Below is a small trained network, with its code and all its weights. Each question gives an input and a target symbol and asks what happens when units are switched off, that is, made to give their printed mean instead of their output.

import numpy as np


def w(rows, s, z=0):
    codes = np.array(rows[::2]) - 128.0
    scale = np.full(codes.shape[1], s)
    scale[-1] = z or s
    return codes * scale


def f(y):
    return y / 2 * (1 + np.tanh(0.7978845608 * (y + 0.044715 * y**3)))


def softmax(a):
    e = np.exp(a - a.max(-1, keepdims=True))
    return e / e.sum(-1, keepdims=True)


def log_softmax(a):
    a = a - a.max(-1, keepdims=True)
    return a - np.log(np.exp(a).sum(-1, keepdims=True))


def net(x, mask):
    ids = ['αβγδεζηθλμπφψω'.index(c) for c in x.split()]
    T = len(ids)
    res = E[ids] + P[:T]
    q, k, v = (res @ M[0].T for M in (Q, K, V))
    z = softmax(np.where(np.tri(T) > 0, q @ k.T / 3**0.5, -1e9)) @ v
    res = res + np.where(mask[0], z, O[0][:, -1]) @ O[0][:, :-1]
    y = f(res @ A[0][:, :-1].T + A[0][:, -1])
    res = res + np.where(mask[1:9], y, B[0][:, -1]) @ B[0][:, :-1]
    return log_softmax(res[-1] @ U[:, :-1].T + U[:, -1])


Q, K, V, O, A, B = {}, {}, {}, {}, {}, {}
E = w([
[73,146,136,167,219],'α',
[86,127,213,66,218],'β',
[194,70,155,151,215],'γ',
[171,124,48,100,65],'δ',
[213,107,128,36,109],'ε',
[67,157,40,152,142],'ζ',
[87,100,145,216,122],'η',
[74,26,82,146,148],'θ',
[170,43,144,144,66],'λ',
[209,132,37,173,185],'μ',
[42,114,171,113,46],'π',
[137,191,122,63,149],'φ',
[80,117,82,31,159],'ψ',
[245,159,121,119,141],'ω',
],0.011)
P = w([
[157,192,185,155,57],'0',
[101,7,34,112,241],'1',
[168,202,182,150,31],'2',
[130,66,30,46,242],'3',
[168,197,189,148,28],'4',
[131,104,26,3,254],'5',
[173,204,180,150,34],'6',
],0.0059)
Q[0] = w([
[2,80,141,205,212],'head 1',
[176,62,21,106,255],'head 1',
[142,108,81,152,229],'head 1',
],0.0053)
K[0] = w([
[29,1,106,188,206],'head 1',
[195,42,25,71,204],'head 1',
[155,107,104,159,232],'head 1',
],0.0049)
V[0] = w([
[161,219,178,136,2],'head 1',
[146,27,19,94,236],'head 1',
[154,145,150,36,104],'head 1',
],0.0044)
O[0] = w([
[209,171,143,104,1,76],'head 1',
[110,78,90,131,183,248],'head 1',
[156,142,133,95,123,192],'head 1',
],0.0066,0.0014)
A[0] = w([
[83,252,134,185,110,194],'neuron 1',
[133,106,83,127,166,217],'neuron 2',
[99,82,105,158,194,1],'neuron 3',
[116,100,123,199,27,137],'neuron 4',
[147,127,128,82,184,182],'neuron 5',
[147,146,124,106,143,241],'neuron 6',
[165,158,118,241,95,157],'neuron 7',
[154,155,236,189,135,195],'neuron 8',
],0.012,0.0069)
B[0] = w([
[75,251,109,118,174,200],'neuron 1',
[92,110,128,162,147,255],'neuron 2',
[179,172,149,94,60,198],'neuron 3',
[105,116,168,190,70,199],'neuron 4',
[92,103,144,140,77,225],'neuron 5',
[112,95,89,116,97,225],'neuron 6',
[166,130,87,252,145,179],'neuron 7',
[180,106,240,108,211,201],'neuron 8',
],0.011,0.0075)
U = w([
[36,35,104,187,144,209],'α',
[90,143,97,41,101,255],'β',
[170,178,50,154,12,87],'γ',
[98,215,55,156,154,60],'δ',
[202,61,172,135,225,79],'ε',
[126,131,219,48,184,89],'ζ',
[78,181,195,130,69,60],'η',
[254,164,102,122,169,166],'θ',
[130,141,146,206,183,45],'λ',
[193,74,176,175,74,39],'μ',
[160,231,103,29,151,159],'π',
[107,172,125,121,255,88],'φ',
[189,143,34,195,190,83],'ψ',
[237,124,152,15,36,161],'ω',
],0.0075,0.0064)

Each question gives the input, a string of symbols that net reads in full, and the target symbol t.
The units are the heads (3 rows each of Q, K, V and O) and the neurons (one row each of A and B). Each row of codes is followed by its name. A weight is (code - 128) times the scale printed after its matrix; where a second scale follows, it is the last column's (O, A, B and U).
mask holds one flag per unit, heads first, then neurons. A switched-off unit (its flag False) gives its mean, the last column of its rows in O or B, instead of its output. The means were averaged over made-up inputs and are rounded, as every weight is.
A unit's drop is (log p(t) with every unit on - log p(t) with that unit switched off) / (log p(t) with every unit on - log p(t) with every unit switched off).
The circuit of an input: a set's keep is (log p(t) with only the set's units on - log p(t) with every unit switched off) / (log p(t) with every unit on - log p(t) with every unit switched off). Starting from all 9 units, units are removed one at a time, each time the one whose removal leaves the highest keep (on an exact tie, the one counted first), for as long as the keep stays at least 0.8.
circuit, biggest first: the units of the circuit, biggest drop first
unit that matters most: the unit with the biggest drop
top k neurons: the k neurons with the biggest drops, biggest first
drop when u is switched off: that unit's drop, to one decimal
input β φ λ η ω ε, target α: unit that matters most => neuron 3
input μ ε ω, target θ: circuit, biggest first => neuron 7; neuron 8; head 1; neuron 5
input θ π ε ψ ω γ, target α: circuit, biggest first => neuron 5; head 1
input ε β α π γ, target ε: top 3 neurons => neuron 8; neuron 1; neuron 3
input φ θ ω μ, target α: top 4 neurons => neuron 2; neuron 5; neuron 1; neuron 8
input π ε φ β, target α: top 2 neurons => neuron 5; neuron 2
input π α ψ β ε φ γ, target ε: top 4 neurons => neuron 8; neuron 1; neuron 3; neuron 4
input θ φ ε ζ ψ θ β, target ζ: top 2 neurons => neuron 8; neuron 7
input λ π φ ψ γ ε, target α: top 3 neurons => neuron 3; neuron 5; neuron 2
input λ η ω π ω, target θ: drop when head 1 is switched off => 0.3
input β ε φ, target π: drop when neuron 1 is switched off => 0.5
input β β π δ β, target ζ: drop when neuron 8 is switched off => 0.7
